Here is a tiny trained network, its code and every weight. The questions are about switching its units off for an input and a class, where a switched-off unit gives its printed mean instead of its output.

import numpy as np


def w(rows, s, z=0):
    codes = np.array(rows[::2]) - 128.0
    scale = np.full(codes.shape[1], s)
    scale[-1] = z or s
    return codes * scale


def f(y):
    return np.maximum(y, 0)


def log_softmax(a):
    a = a - a.max(-1, keepdims=True)
    return a - np.log(np.exp(a).sum(-1, keepdims=True))


def net(x, mask):
    res = np.array(x, float).reshape(1, 7) / 4 @ E
    y = f(res @ A[0][:, :-1].T + A[0][:, -1])
    res = res + np.where(mask, y, B[0][:, -1]) @ B[0][:, :-1]
    return log_softmax(res[-1] @ U[:, :-1].T + U[:, -1])


A, B = {}, {}
E = w([
[198,28,26,211,178,28,203,227,90,46,64,23],'x0',
[131,126,130,128,131,131,124,126,123,131,128,127],'x1',
[212,244,163,238,34,127,224,34,9,92,32,206],'x2',
[68,234,83,248,64,133,142,162,191,236,151,4],'x3',
[134,129,126,130,121,136,128,137,131,129,126,140],'x4',
[220,72,105,195,29,53,15,33,233,84,183,131],'x5',
[48,90,38,94,20,227,137,73,30,12,198,59],'x6',
],0.0039)
A[0] = w([
[87,188,183,94,94,188,88,74,148,188,169,176,25],'N0',
[171,188,156,179,69,121,200,56,48,90,72,173,5],'N1',
[170,66,61,187,149,64,178,191,103,87,95,60,68],'N2',
[76,44,113,55,181,121,65,178,201,133,193,90,45],'N3',
[66,162,126,81,190,191,209,192,62,151,79,120,91],'N4',
[219,162,232,148,248,18,119,180,214,234,39,208,66],'N5',
[68,90,63,84,62,212,146,68,30,31,171,82,67],'N6',
[195,94,78,185,36,85,51,46,201,86,161,118,54],'N7',
[195,92,124,146,69,89,42,56,207,101,157,164,109],'N8',
[76,167,134,90,175,185,192,176,73,152,90,126,122],'N9',
[65,49,111,53,182,130,64,182,205,141,201,83,32],'N10',
[65,55,108,62,174,130,70,179,199,141,195,77,41],'N11',
[62,167,145,65,202,197,211,196,66,164,76,138,49],'N12',
[168,185,151,179,73,121,193,64,57,95,79,167,19],'N13',
[190,31,194,16,194,115,90,90,82,24,114,251,188],'N14',
[188,92,106,156,59,94,47,55,203,98,161,144,91],'N15',
[177,56,45,195,153,54,188,205,100,81,88,48,54],'N16',
[193,154,197,152,209,44,120,168,194,206,71,182,128],'N17',
[72,247,96,253,59,128,112,172,212,238,168,21,186],'N18',
[175,58,47,193,154,56,187,204,100,82,89,49,53],'N19',
[81,192,190,87,91,197,83,66,148,194,176,179,3],'N20',
],0.0044,0.0041)
B[0] = w([
[98,180,201,59,190,179,63,60,205,55,101,187,169],'N0',
[206,196,79,227,137,214,50,212,92,217,38,163,180],'N1',
[94,184,203,60,177,182,64,59,201,74,117,191,191],'N2',
[202,193,97,215,137,171,88,182,74,203,30,189,184],'N3',
[114,90,210,179,188,44,109,147,78,138,203,52,192],'N4',
[56,96,49,149,3,244,106,189,165,26,237,32,211],'N5',
[82,108,56,155,20,210,106,203,187,64,222,70,206],'N6',
[111,106,235,193,228,49,101,177,51,162,197,45,186],'N7',
[103,97,203,151,194,71,142,142,77,138,181,60,189],'N8',
[118,97,184,164,168,66,125,140,93,134,183,75,190],'N9',
[215,210,95,230,135,181,70,197,68,211,23,203,187],'N10',
[200,196,97,220,128,174,81,190,77,197,38,193,184],'N11',
[118,94,225,197,205,38,90,154,66,146,212,37,186],'N12',
[202,193,85,223,140,209,51,208,93,215,40,165,176],'N13',
[151,50,55,72,138,158,238,47,122,206,58,19,238],'N14',
[104,98,213,165,203,64,129,155,67,144,188,51,184],'N15',
[87,194,215,50,186,192,53,47,214,64,115,201,201],'N16',
[80,99,71,131,45,203,133,162,155,55,201,63,201],'N17',
[166,25,64,27,171,138,247,20,114,199,37,52,255],'N18',
[85,197,218,49,187,195,51,44,217,62,114,204,199],'N19',
[100,182,205,55,195,182,52,57,211,58,98,191,172],'N20',
],0.0047,0.0059)
U = w([
[200,183,99,196,127,152,93,175,102,164,72,166,70],'0',
[94,174,185,75,159,145,84,77,182,84,124,173,76],'1',
[123,113,120,123,120,112,145,124,122,127,139,126,254],'2',
[113,105,185,168,165,43,124,148,89,135,190,99,85],'3',
[86,111,72,135,40,167,126,164,150,79,197,110,82],'4',
[132,121,113,117,121,112,154,121,124,132,120,137,234],'5',
[154,76,82,80,143,129,202,66,130,162,78,100,73],'6',
[119,142,92,97,82,5,150,141,131,119,142,228,66],'7',
],0.011,0.009)

Each question gives the input, the list of numbers given to net, and the class t.
The units are the neurons (one row each of A and B). Each row of codes is followed by its name. A weight is (code - 128) times the scale printed after its matrix; where a second scale follows, it is the last column's (A, B and U).
mask holds one flag per neuron, in row order. A switched-off neuron (its flag False) gives its mean, the last column of its row in B, instead of its output. The means were averaged over made-up inputs and are rounded, as every weight is.
A unit's drop is (log p(t) with every unit on - log p(t) with that unit switched off) / (log p(t) with every unit on - log p(t) with every unit switched off).
The circuit of an input: a set's keep is (log p(t) with only the set's units on - log p(t) with every unit switched off) / (log p(t) with every unit on - log p(t) with every unit switched off). Starting from the 12 units with the biggest drops (on a tie, the unit counted first), units are removed one at a time, each time the one whose removal leaves the highest keep (on an exact tie, the one counted first), for as long as the keep stays at least 0.8.
units of the circuit, in order: the units of the circuit, biggest drop first
most important unit: the unit with the biggest drop
top k neurons: the k neurons with the biggest drops, biggest first
drop of u: that unit's drop, to one decimal
input [4,-5,4,8,6,5,-3], class 6: units of the circuit, in order : (N18)
input [2,4,1,2,-1,1,-6], class 4: units of the circuit, in order : (N5; N17)
input [-6,-2,-6,-1,-4,-7,4], class 3: top 2 neurons : (N12; N4)
input [-1,8,-8,4,-3,4,8], class 0: units of the circuit, in order : (N10; N11)
input [1,-1,1,-4,-2,-1,-7], class 4: top 3 neurons : (N5; N17; N18)
input [-1,-7,-3,-4,3,8,8], class 3: top 4 neurons : (N7; N15; N8; N5)
input [-5,7,5,-2,7,-8,-8], class 3: units of the circuit, in order : (N12; N4)
input [2,4,4,-4,-7,3,-7], class 4: units of the circuit, in order : (N5; N17)
input [-5,8,5,4,1,-5,-8], class 2: top 3 neurons : (N18; N6; N12)
input [-3,-6,8,-1,-3,3,8], class 0: top 3 neurons : (N1; N13; N5)
input [5,-6,3,3,-1,-7,1], class 3: top 3 neurons : (N4; N12; N9)
input [1,2,-3,6,-1,0,4], class 6: top 2 neurons : (N18; N5)
input [-3,1,-4,7,7,-1,-7], class 4: top 3 neurons : (N5; N17; N14)
input [2,-5,2,-1,7,-3,8], class 4: units of the circuit, in order : (N6)
input [-3,1,0,8,5,-6,-7], class 6: top 2 neurons : (N18; N6)
input [5,4,-2,-5,3,8,4], class 3: top 4 neurons : (N7; N15; N8; N18)
input [-4,4,4,-6,1,2,-5], class 6: top 2 neurons : (N14; N6)
input [7,-4,4,1,4,-7,-8], class 4: drop of N5 : 0.8
input [7,-4,0,-1,-1,-8,-2], class 3: drop of N20 : 0.2
input [-5,0,3,-3,-3,-7,-3], class 3: most important unit : N12
input [1,5,7,-7,-1,6,6], class 0: drop of N17 : 0.1
